Below are the code and all the weights of a small trained network. Each question names an input and a class and asks about switching units off, where a switched-off unit gives its printed mean instead of its output.

import numpy as np


def w(rows, s, z=0):
    codes = np.array(rows[::2]) - 128.0
    scale = np.full(codes.shape[1], s)
    scale[-1] = z or s
    return codes * scale


def f(y):
    return y / 2 * (1 + np.tanh(0.7978845608 * (y + 0.044715 * y**3)))


def log_softmax(a):
    a = a - a.max(-1, keepdims=True)
    return a - np.log(np.exp(a).sum(-1, keepdims=True))


def net(x, mask):
    res = np.array(x, float).reshape(1, 7) / 4 @ E
    y = f(res @ A[0][:, :-1].T + A[0][:, -1])
    res = res + np.where(mask, y, B[0][:, -1]) @ B[0][:, :-1]
    return log_softmax(res[-1] @ U[:, :-1].T + U[:, -1])


A, B = {}, {}
E = w([
[111,81,137,100,191,183,216],'x0',
[129,127,124,128,127,131,127],'x1',
[92,140,110,15,82,65,154],'x2',
[128,129,128,131,129,127,126],'x3',
[128,106,211,144,49,133,148],'x4',
[254,75,102,129,99,105,157],'x5',
[128,132,128,129,129,129,132],'x6',
],0.0081)
A[0] = w([
[161,101,114,208,145,155,118,116],'neuron 0',
[170,64,110,128,139,112,144,112],'neuron 1',
[125,120,46,107,181,150,118,114],'neuron 2',
[126,158,136,97,140,85,148,44],'neuron 3',
[231,142,105,114,127,112,156,40],'neuron 4',
[103,68,254,116,88,157,162,113],'neuron 5',
[133,131,64,102,189,138,123,96],'neuron 6',
[30,169,121,145,134,144,126,42],'neuron 7',
[113,67,104,49,111,105,101,127],'neuron 8',
[105,125,108,135,82,163,161,226],'neuron 9',
[131,158,103,51,102,117,140,51],'neuron 10',
[100,171,184,108,171,131,111,68],'neuron 11',
[79,80,112,138,144,172,203,32],'neuron 12',
[144,154,94,111,176,121,110,31],'neuron 13',
[138,159,143,156,92,83,23,30],'neuron 14',
[122,85,145,99,152,188,180,2],'neuron 15',
[164,145,159,154,183,206,63,43],'neuron 16',
],0.01,0.0058)
B[0] = w([
[63,118,185,77,131,48,186,218],'neuron 0',
[83,110,105,119,81,168,82,180],'neuron 1',
[198,187,178,186,97,108,92,208],'neuron 2',
[141,125,167,131,106,126,200,124],'neuron 3',
[60,40,110,195,58,221,73,184],'neuron 4',
[192,207,109,188,102,70,72,255],'neuron 5',
[184,195,111,159,90,91,69,191],'neuron 6',
[124,23,109,205,30,189,96,210],'neuron 7',
[105,121,185,146,145,143,167,206],'neuron 8',
[126,121,117,144,180,91,79,228],'neuron 9',
[77,97,198,158,136,70,216,174],'neuron 10',
[116,61,65,173,75,187,137,160],'neuron 11',
[165,133,1,60,145,142,182,176],'neuron 12',
[219,199,149,201,21,85,184,128],'neuron 13',
[173,182,3,28,154,191,246,191],'neuron 14',
[159,185,44,85,106,172,215,156],'neuron 15',
[54,96,192,89,86,65,229,189],'neuron 16',
],0.0097,0.0046)
U = w([
[80,122,129,101,193,105,55,245],'0',
[127,164,2,39,155,161,191,75],'1',
[32,13,97,200,58,196,49,47],'2',
[91,124,168,88,196,98,44,222],'3',
[188,245,170,208,92,20,60,8],'4',
[12,95,238,104,144,20,204,32],'5',
],0.0082,0.015)

Each question gives the input, the list of numbers given to net, and the class t.
The units are the neurons (one row each of A and B). Each row of codes is followed by its name. A weight is (code - 128) times the scale printed after its matrix; where a second scale follows, it is the last column's (A, B and U).
mask holds one flag per neuron, in row order. A switched-off neuron (its flag False) gives its mean, the last column of its row in B, instead of its output. The means were averaged over made-up inputs and are rounded, as every weight is.
A unit's drop is (log p(t) with every unit on - log p(t) with that unit switched off) / (log p(t) with every unit on - log p(t) with every unit switched off).
The circuit of an input: a set's keep is (log p(t) with only the set's units on - log p(t) with every unit switched off) / (log p(t) with every unit on - log p(t) with every unit switched off). Starting from the 12 units with the biggest drops (on a tie, the unit counted first), units are removed one at a time, each time the one whose removal leaves the highest keep (on an exact tie, the one counted first), for as long as the keep stays at least 0.8.
circuit, biggest first: the units of the circuit, biggest drop first
top k neurons: the k neurons with the biggest drops, biggest first
drop when u is switched off: that unit's drop, to one decimal
input [2,2,-7,5,5,3,-6], class 5: circuit, biggest first	[neuron 0]
input [-2,1,-6,-4,-4,2,4], class 5: circuit, biggest first	[neuron 0; neuron 16]
input [3,-8,-2,0,7,-8,6], class 2: top 2 neurons	[neuron 7; neuron 11]
input [4,-4,-2,1,-8,-2,1], class 4: circuit, biggest first	[neuron 2; neuron 6]
input [8,8,-5,-3,-4,-3,8], class 1: top 2 neurons	[neuron 12; neuron 15]
input [6,3,7,-5,-1,3,5], class 5: top 3 neurons	[neuron 10; neuron 8; neuron 14]
input [-7,4,8,-4,3,-1,-3], class 5: top 2 neurons	[neuron 10; neuron 8]
input [7,-1,0,-5,-1,-7,7], class 1: top 3 neurons	[neuron 12; neuron 15; neuron 4]
input [-5,-2,-7,3,1,-1,4], class 5: circuit, biggest first	[neuron 16; neuron 0]
input [4,-5,8,0,-7,6,6], class 5: top 3 neurons	[neuron 10; neuron 8; neuron 5]
input [5,-2,-2,1,-3,-4,-4], class 1: top 4 neurons	[neuron 12; neuron 15; neuron 4; neuron 5]
input [-8,-3,8,-2,3,2,3], class 1: top 2 neurons	[neuron 14; neuron 0]
input [1,3,-6,-4,-1,4,1], class 5: circuit, biggest first	[neuron 0; neuron 16]
input [7,-6,7,6,7,-7,-2], class 1: circuit, biggest first	[neuron 12]
input [0,3,8,-4,-6,3,-7], class 5: top 2 neurons	[neuron 10; neuron 8]
input [4,0,-4,1,-6,3,-2], class 4: top 3 neurons	[neuron 2; neuron 6; neuron 13]
input [-7,-4,2,1,-8,-6,1], class 4: top 4 neurons	[neuron 2; neuron 13; neuron 6; neuron 12]
input [5,4,5,3,0,-6,-1], class 2: top 4 neurons	[neuron 7; neuron 11; neuron 14; neuron 0]
input [7,-3,-5,3,6,-3,-6], class 1: top 3 neurons	[neuron 12; neuron 15; neuron 2]
input [5,0,2,3,-4,-7,2], class 2: circuit, biggest first	[neuron 7]
input [-7,-5,-8,4,2,0,-2], class 5: top 2 neurons	[neuron 0; neuron 16]
input [-4,1,-7,6,2,7,6], class 2: top 4 neurons	[neuron 4; neuron 1; neuron 10; neuron 8]
input [-5,-4,2,1,4,8,-6], class 2: drop when neuron 4 is switched off	0.8
input [-6,-1,6,-4,6,8,2], class 2: drop when neuron 4 is switched off	1.0
input [-2,2,-4,-5,8,-5,5], class 4: drop when neuron 5 is switched off	1.5
input [5,1,-4,5,-4,7,1], class 2: drop when neuron 1 is switched off	0.5
input [-7,2,8,-5,3,-1,4], class 5: circuit, biggest first	[neuron 10]
